Below is a small trained network, with its code and all its weights. Each question gives an input and a class and asks what happens when units are switched off, that is, made to give their printed mean instead of their output.

import numpy as np


def w(rows, s, z=0):
    codes = np.array(rows[::2]) - 128.0
    scale = np.full(codes.shape[1], s)
    scale[-1] = z or s
    return codes * scale


def f(y):
    return np.maximum(y, 0)


def log_softmax(a):
    a = a - a.max(-1, keepdims=True)
    return a - np.log(np.exp(a).sum(-1, keepdims=True))


def net(x, mask):
    res = np.array(x, float).reshape(1, 3) / 4 @ E
    y = f(res @ A[0][:, :-1].T + A[0][:, -1])
    res = res + np.where(mask, y, B[0][:, -1]) @ B[0][:, :-1]
    return log_softmax(res[-1] @ U[:, :-1].T + U[:, -1])


A, B = {}, {}
E = w([
[232,160,121,11,138],'x0',
[73,19,159,71,53],'x1',
[188,181,214,165,28],'x2',
],0.012)
A[0] = w([
[118,76,10,98,143,96],'n0',
[54,139,55,89,220,87],'n1',
[140,194,110,150,167,250],'n2',
[93,65,125,72,92,86],'n3',
[107,37,79,98,239,115],'n4',
[152,127,130,25,129,80],'n5',
[84,53,139,56,90,154],'n6',
[137,225,102,156,192,88],'n7',
[66,129,150,208,131,73],'n8',
[76,117,83,217,101,170],'n9',
[221,147,120,49,137,77],'n10',
[159,213,13,181,134,95],'n11',
[115,85,163,107,70,76],'n12',
[131,165,178,117,190,131],'n13',
[55,124,153,164,146,99],'n14',
[208,120,110,74,128,87],'n15',
[172,115,148,78,132,212],'n16',
[89,157,76,169,97,91],'n17',
[137,63,174,106,77,119],'n18',
[138,69,35,114,162,96],'n19',
[78,95,155,97,97,166],'n20',
[151,200,136,172,182,87],'n21',
[149,152,70,26,129,148],'n22',
[203,184,240,182,5,102],'n23',
[65,101,129,195,123,98],'n24',
[126,38,113,82,75,86],'n25',
],0.014,0.018)
B[0] = w([
[216,98,138,165,141,192],'n0',
[198,57,125,176,127,213],'n1',
[68,177,103,146,219,249],'n2',
[160,170,76,98,125,179],'n3',
[213,73,169,216,133,230],'n4',
[87,174,172,122,11,182],'n5',
[78,203,34,157,172,222],'n6',
[130,180,53,102,92,196],'n7',
[135,190,178,111,44,174],'n8',
[88,187,208,113,123,218],'n9',
[123,173,173,133,40,201],'n10',
[157,197,71,109,118,197],'n11',
[182,162,105,133,107,164],'n12',
[121,164,105,145,133,162],'n13',
[109,159,161,112,83,171],'n14',
[85,126,174,91,17,181],'n15',
[64,167,205,159,196,219],'n16',
[152,178,148,108,102,149],'n17',
[150,175,46,117,173,185],'n18',
[201,89,143,172,126,183],'n19',
[144,193,124,132,195,196],'n20',
[170,175,42,90,86,179],'n21',
[86,147,181,128,93,216],'n22',
[234,15,131,252,161,238],'n23',
[104,186,202,82,46,184],'n24',
[128,218,48,121,98,184],'n25',
],0.011,0.021)
U = w([
[147,178,9,134,125,120],'0',
[116,157,203,135,64,117],'1',
[213,76,124,181,131,123],'2',
[50,146,147,157,252,252],'3',
[164,61,151,112,153,107],'4',
[94,106,115,147,107,109],'5',
[79,79,131,97,132,113],'6',
[121,141,121,74,125,108],'7',
],0.019,0.018)

Each question gives the input, the list of numbers given to net, and the class t.
The units are the neurons (one row each of A and B). Each row of codes is followed by its name. A weight is (code - 128) times the scale printed after its matrix; where a second scale follows, it is the last column's (A, B and U).
mask holds one flag per neuron, in row order. A switched-off neuron (its flag False) gives its mean, the last column of its row in B, instead of its output. The means were averaged over made-up inputs and are rounded, as every weight is.
A unit's drop is (log p(t) with every unit on - log p(t) with that unit switched off) / (log p(t) with every unit on - log p(t) with every unit switched off).
The circuit of an input: a set's keep is (log p(t) with only the set's units on - log p(t) with every unit switched off) / (log p(t) with every unit on - log p(t) with every unit switched off). Starting from the 12 units with the biggest drops (on a tie, the unit counted first), units are removed one at a time, each time the one whose removal leaves the highest keep (on an exact tie, the one counted first), for as long as the keep stays at least 0.8.
units of the circuit, in order: the units of the circuit, biggest drop first
most important unit: the unit with the biggest drop
k most important neurons: the k neurons with the biggest drops, biggest first
drop when u is switched off: that unit's drop, to one decimal
input [0,6,6], class 0: units of the circuit, in order	n18
input [-7,-1,-8], class 2: 2 most important neurons	n1; n4
input [4,-2,-1], class 1: 2 most important neurons	n6; n10
input [-5,4,-6], class 2: 2 most important neurons	n4; n1
input [-1,4,-1], class 0: 2 most important neurons	n2; n25
input [-4,-3,-3], class 1: 3 most important neurons	n6; n23; n16
input [5,5,1], class 0: 4 most important neurons	n6; n18; n9; n25
input [-3,-1,4], class 2: 2 most important neurons	n23; n16
input [4,3,-4], class 1: 4 most important neurons	n23; n5; n22; n2
input [8,7,-8], class 1: 3 most important neurons	n5; n22; n23
input [4,-3,2], class 1: drop when n15 is switched off	0.3
input [3,4,8], class 2: drop when n23 is switched off	1.0
input [1,-5,-8], class 2: drop when n6 is switched off	0.0
input [3,3,-2], class 3: drop when n21 is switched off	0.2
input [-6,7,-4], class 0: most important unit	n6
